Here is a tiny trained network, its code and every weight. The questions are about switching its units off for an input and a class, where a switched-off unit gives its printed mean instead of its output.

import numpy as np


def w(rows, s, z=0):
    codes = np.array(rows[::2]) - 128.0
    scale = np.full(codes.shape[1], s)
    scale[-1] = z or s
    return codes * scale


def f(y):
    return y / 2 * (1 + np.tanh(0.7978845608 * (y + 0.044715 * y**3)))


def log_softmax(a):
    a = a - a.max(-1, keepdims=True)
    return a - np.log(np.exp(a).sum(-1, keepdims=True))


def net(x, mask):
    res = np.array(x, float).reshape(1, 5) / 4 @ E
    y = f(res @ A[0][:, :-1].T + A[0][:, -1])
    res = res + np.where(mask, y, B[0][:, -1]) @ B[0][:, :-1]
    return log_softmax(res[-1] @ U[:, :-1].T + U[:, -1])


A, B = {}, {}
E = w([
[161,202,7],'x0',
[2,178,111],'x1',
[130,130,128],'x2',
[163,245,212],'x3',
[129,125,130],'x4',
],0.0037)
A[0] = w([
[128,128,129,153],'n1',
[171,192,22,116],'n2',
[129,135,131,52],'n3',
[157,119,129,36],'n4',
[58,152,122,26],'n5',
[36,161,121,20],'n6',
[158,228,199,84],'n7',
[89,62,237,76],'n8',
[126,128,127,106],'n9',
[158,229,199,84],'n10',
[58,152,122,26],'n11',
[125,128,127,48],'n12',
[125,131,128,23],'n13',
[245,88,133,24],'n14',
[1,176,118,38],'n15',
[115,93,106,59],'n16',
[92,65,230,77],'n17',
[130,131,123,141],'n18',
[129,131,132,124],'n19',
[124,129,127,50],'n20',
[128,128,128,89],'n21',
[95,34,71,9],'n22',
[207,102,132,20],'n23',
[127,126,127,13],'n24',
[231,94,132,28],'n25',
[167,116,129,32],'n26',
[215,100,131,23],'n27',
[127,128,128,76],'n28',
[94,33,69,15],'n29',
[165,194,29,97],'n30',
[98,41,77,13],'n31',
[127,126,127,93],'n32',
],0.0097,0.0014)
B[0] = w([
[124,124,127,137],'n1',
[57,231,70,252],'n2',
[140,137,129,105],'n3',
[138,151,148,109],'n4',
[143,169,182,127],'n5',
[145,181,204,147],'n6',
[252,115,78,226],'n7',
[51,250,50,214],'n8',
[130,131,129,121],'n9',
[254,117,77,227],'n10',
[145,170,182,127],'n11',
[137,138,130,104],'n12',
[142,142,132,97],'n13',
[136,188,227,198],'n14',
[145,203,251,194],'n15',
[167,137,118,120],'n16',
[62,229,62,204],'n17',
[125,128,127,133],'n18',
[131,128,126,127],'n19',
[138,139,131,104],'n20',
[131,132,129,116],'n21',
[243,139,93,179],'n22',
[139,171,188,147],'n23',
[142,142,131,95],'n24',
[135,181,212,179],'n25',
[137,155,155,114],'n26',
[137,174,196,157],'n27',
[135,135,130,112],'n28',
[247,137,90,184],'n29',
[78,233,75,235],'n30',
[231,144,98,168],'n31',
[132,132,129,117],'n32',
],0.034,0.0021)
U = w([
[80,170,90,49],'0',
[201,105,107,78],'1',
[126,150,254,98],'2',
[111,105,128,254],'3',
[114,110,125,228],'4',
[74,12,149,77],'5',
[99,27,184,13],'6',
],0.0068,0.0091)

Each question gives the input, the list of numbers given to net, and the class t.
The units are the neurons (one row each of A and B). Each row of codes is followed by its name. A weight is (code - 128) times the scale printed after its matrix; where a second scale follows, it is the last column's (A, B and U).
mask holds one flag per neuron, in row order. A switched-off neuron (its flag False) gives its mean, the last column of its row in B, instead of its output. The means were averaged over made-up inputs and are rounded, as every weight is.
A unit's drop is (log p(t) with every unit on - log p(t) with that unit switched off) / (log p(t) with every unit on - log p(t) with every unit switched off).
The circuit of an input: a set's keep is (log p(t) with only the set's units on - log p(t) with every unit switched off) / (log p(t) with every unit on - log p(t) with every unit switched off). Starting from the 12 units with the biggest drops (on a tie, the unit counted first), units are removed one at a time, each time the one whose removal leaves the highest keep (on an exact tie, the one counted first), for as long as the keep stays at least 0.8.
units of the circuit, in order: the units of the circuit, biggest drop first
unit that matters most: the unit with the biggest drop
k most important neurons: the k neurons with the biggest drops, biggest first
drop when u is switched off: that unit's drop, to one decimal
input [-2,8,8,-5,-6], class 2: units of the circuit, in order => (n15)
input [1,-6,-6,3,2], class 2: units of the circuit, in order => (n14; n25)
input [-6,3,6,-3,3], class 0: 2 most important neurons => (n8; n17)
input [-1,7,-6,7,-1], class 1: 4 most important neurons => (n10; n7; n14; n25)
input [-5,-1,5,-7,-5], class 1: units of the circuit, in order => (n29; n22)
input [0,-7,-1,7,-6], class 1: 3 most important neurons => (n10; n7; n15)
input [0,-5,-5,-3,4], class 2: 2 most important neurons => (n14; n25)
input [-4,6,0,3,1], class 2: 2 most important neurons => (n15; n6)
input [8,-7,-6,-4,6], class 0: 2 most important neurons => (n2; n30)
input [-6,-7,2,-3,3], class 2: 3 most important neurons => (n14; n25; n2)
input [-7,-7,-7,4,6], class 0: 3 most important neurons => (n8; n17; n15)
input [-6,4,2,-1,3], class 0: 2 most important neurons => (n8; n17)
input [8,-5,-1,-3,8], class 0: 2 most important neurons => (n2; n30)
input [-3,8,6,6,0], class 2: unit that matters most => n15
input [-3,0,-5,5,-5], class 1: drop when n23 is switched off => 0.0
input [-6,3,-5,-2,2], class 0: drop when n8 is switched off => 0.9
input [-6,0,0,-3,1], class 0: drop when n17 is switched off => 0.7
input [-8,-5,-8,5,-6], class 0: drop when n8 is switched off => 0.7
